Here is a tiny trained network, its code and every weight. The questions are about switching its units off for an input and a target symbol, where a switched-off unit gives its printed mean instead of its output.

import numpy as np


def w(rows, s, z=0):
    codes = np.array(rows[::2]) - 128.0
    scale = np.full(codes.shape[1], s)
    scale[-1] = z or s
    return codes * scale


def norm(h):
    return h / np.sqrt((h * h).mean(-1, keepdims=True) + 1e-5)


def f(y):
    return np.maximum(y, 0)


def softmax(a):
    e = np.exp(a - a.max(-1, keepdims=True))
    return e / e.sum(-1, keepdims=True)


def log_softmax(a):
    a = a - a.max(-1, keepdims=True)
    return a - np.log(np.exp(a).sum(-1, keepdims=True))


def net(x, mask):
    ids = ['ΘΩαγεηξτ'.index(c) for c in x.split()]
    T = len(ids)
    res = E[ids] + P[:T]
    r = norm(res)
    for j in range(3):
        rows = slice(3 * j, 3 * j + 3)
        q, k, v = (r @ M[0][rows].T for M in (Q, K, V))
        z = softmax(np.where(np.tri(T) > 0, q @ k.T / 3**0.5, -1e9)) @ v
        o = O[0][rows]
        res = res + np.where(mask[j], z, o[:, -1]) @ o[:, :-1]
    y = f(norm(res) @ A[0][:, :-1].T + A[0][:, -1])
    res = res + np.where(mask[3:15], y, B[0][:, -1]) @ B[0][:, :-1]
    return log_softmax(norm(res)[-1] @ U[:, :-1].T + U[:, -1])


Q, K, V, O, A, B = {}, {}, {}, {}, {}, {}
E = w([
[178,115,161,104],'Θ',
[125,125,97,149],'Ω',
[114,167,123,76],'α',
[139,109,106,144],'γ',
[145,149,85,112],'ε',
[146,90,95,130],'η',
[68,132,124,255],'ξ',
[42,142,187,124],'τ',
],0.03)
P = w([
[2,16,82,183],'0',
[19,26,84,150],'1',
[32,42,90,138],'2',
[44,60,97,126],'3',
[53,75,97,134],'4',
[67,86,101,134],'5',
[79,99,99,137],'6',
[94,112,99,137],'7',
[113,121,103,141],'8',
[125,131,100,146],'9',
[151,138,103,146],'10',
[170,140,116,154],'11',
[178,129,122,161],'12',
],0.0061)
Q[0] = w([
[228,150,40,90],'h1',
[97,148,158,159],'h1',
[116,107,182,140],'h1',
[158,88,42,248],'h2',
[130,130,108,72],'h2',
[149,73,2,205],'h2',
[153,146,150,163],'h3',
[86,116,178,121],'h3',
[161,118,151,107],'h3',
],0.019)
K[0] = w([
[234,128,84,91],'h1',
[79,150,227,122],'h1',
[77,181,143,113],'h1',
[190,222,157,83],'h2',
[130,122,109,99],'h2',
[249,245,112,99],'h2',
[160,109,94,109],'h3',
[106,127,96,102],'h3',
[119,39,139,159],'h3',
],0.016)
V[0] = w([
[14,114,255,147],'h1',
[124,5,120,207],'h1',
[126,62,89,48],'h1',
[130,172,77,60],'h2',
[210,107,112,139],'h2',
[127,174,247,82],'h2',
[76,176,159,125],'h3',
[53,81,195,192],'h3',
[12,88,157,103],'h3',
],0.0095)
O[0] = w([
[232,127,97,133,16],'h1',
[172,194,138,1,255],'h1',
[110,87,220,59,218],'h1',
[84,30,49,183,172],'h2',
[70,110,241,121,147],'h2',
[249,16,134,64,15],'h2',
[173,163,108,189,88],'h3',
[220,149,110,198,141],'h3',
[114,164,209,71,166],'h3',
],0.0073,0.0097)
A[0] = w([
[153,43,100,97,120],'n1',
[142,103,111,182,121],'n2',
[78,143,110,202,53],'n3',
[96,125,201,143,243],'n4',
[139,77,84,167,195],'n5',
[130,135,68,186,163],'n6',
[133,143,113,180,46],'n7',
[76,115,177,124,234],'n8',
[217,140,154,118,208],'n9',
[86,106,93,151,32],'n10',
[141,191,87,173,122],'n11',
[138,64,7,117,3],'n12',
],0.017,0.0036)
B[0] = w([
[157,212,180,115,171],'n1',
[92,124,218,78,133],'n2',
[194,41,108,147,177],'n3',
[173,57,78,138,219],'n4',
[94,254,152,59,146],'n5',
[92,211,242,157,144],'n6',
[64,103,177,137,134],'n7',
[236,90,89,142,252],'n8',
[170,94,90,188,145],'n9',
[99,50,106,171,163],'n10',
[179,105,116,74,147],'n11',
[62,168,145,106,155],'n12',
],0.0095,0.012)
U = w([
[188,89,251,128,73],'Θ',
[175,213,59,158,57],'Ω',
[81,186,177,116,159],'α',
[148,160,115,121,1],'γ',
[71,86,121,184,151],'ε',
[96,78,129,41,151],'η',
[132,170,186,196,205],'ξ',
[189,169,135,198,164],'τ',
],0.014,0.0078)

Each question gives the input, a string of symbols that net reads in full, and the target symbol t.
The units are the heads (3 rows each of Q, K, V and O) and the neurons (one row each of A and B). Each row of codes is followed by its name. A weight is (code - 128) times the scale printed after its matrix; where a second scale follows, it is the last column's (O, A, B and U).
mask holds one flag per unit, heads first, then neurons. A switched-off unit (its flag False) gives its mean, the last column of its rows in O or B, instead of its output. The means were averaged over made-up inputs and are rounded, as every weight is.
A unit's drop is (log p(t) with every unit on - log p(t) with that unit switched off) / (log p(t) with every unit on - log p(t) with every unit switched off).
The circuit of an input: a set's keep is (log p(t) with only the set's units on - log p(t) with every unit switched off) / (log p(t) with every unit on - log p(t) with every unit switched off). Starting from the 12 units with the biggest drops (on a tie, the unit counted first), units are removed one at a time, each time the one whose removal leaves the highest keep (on an exact tie, the one counted first), for as long as the keep stays at least 0.8.
circuit, biggest first: the units of the circuit, biggest drop first
k most important neurons: the k neurons with the biggest drops, biggest first
which heads matter: for each layer, one digit per head in row order, 1 if its drop is at least 0.15 and else 0, layers parted by /
drop when u is switched off: that unit's drop, to one decimal
input τ τ η γ, target τ: circuit, biggest first : h3
input Ω η γ τ Ω, target τ: which heads matter : 011
input ε Ω ε Ω η Ω ε Ω Ω η η γ, target ε: which heads matter : 010
input Ω η α, target α: which heads matter : 010
input Θ Ω Ω η ε ε ε η ε τ, target ε: circuit, biggest first : h3, h1
input η Ω ε γ ε η η η, target ε: which heads matter : 010
input γ η Ω η ξ η η Θ γ, target Θ: which heads matter : 010
input ε ε Θ ε Θ, target ε: circuit, biggest first : h1, h2
input ε η ε, target ε: circuit, biggest first : h2, h1
input ε η τ α, target α: which heads matter : 011
input ε ξ Ω η η η η ε, target ε: which heads matter : 110
input Θ η ξ, target Θ: which heads matter : 110
input ε η η η η η ε ε Θ η η γ Ω, target η: which heads matter : 111
input α τ Ω, target α: which heads matter : 010
input η η η Ω γ ξ η η η Θ γ ξ, target Θ: circuit, biggest first : h2
input Ω τ η η ξ η η Ω, target Ω: which heads matter : 111
input ε Θ η α η Ω, target α: drop when h2 is switched off : 1.1
input η ε ε η τ, target ε: drop when h1 is switched off : 0.7
input γ α η η Θ η α ε Ω, target ε: drop when n12 is switched off : 0.0
input η η Ω η η Θ Ω Ω, target Θ: most important neuron : n1
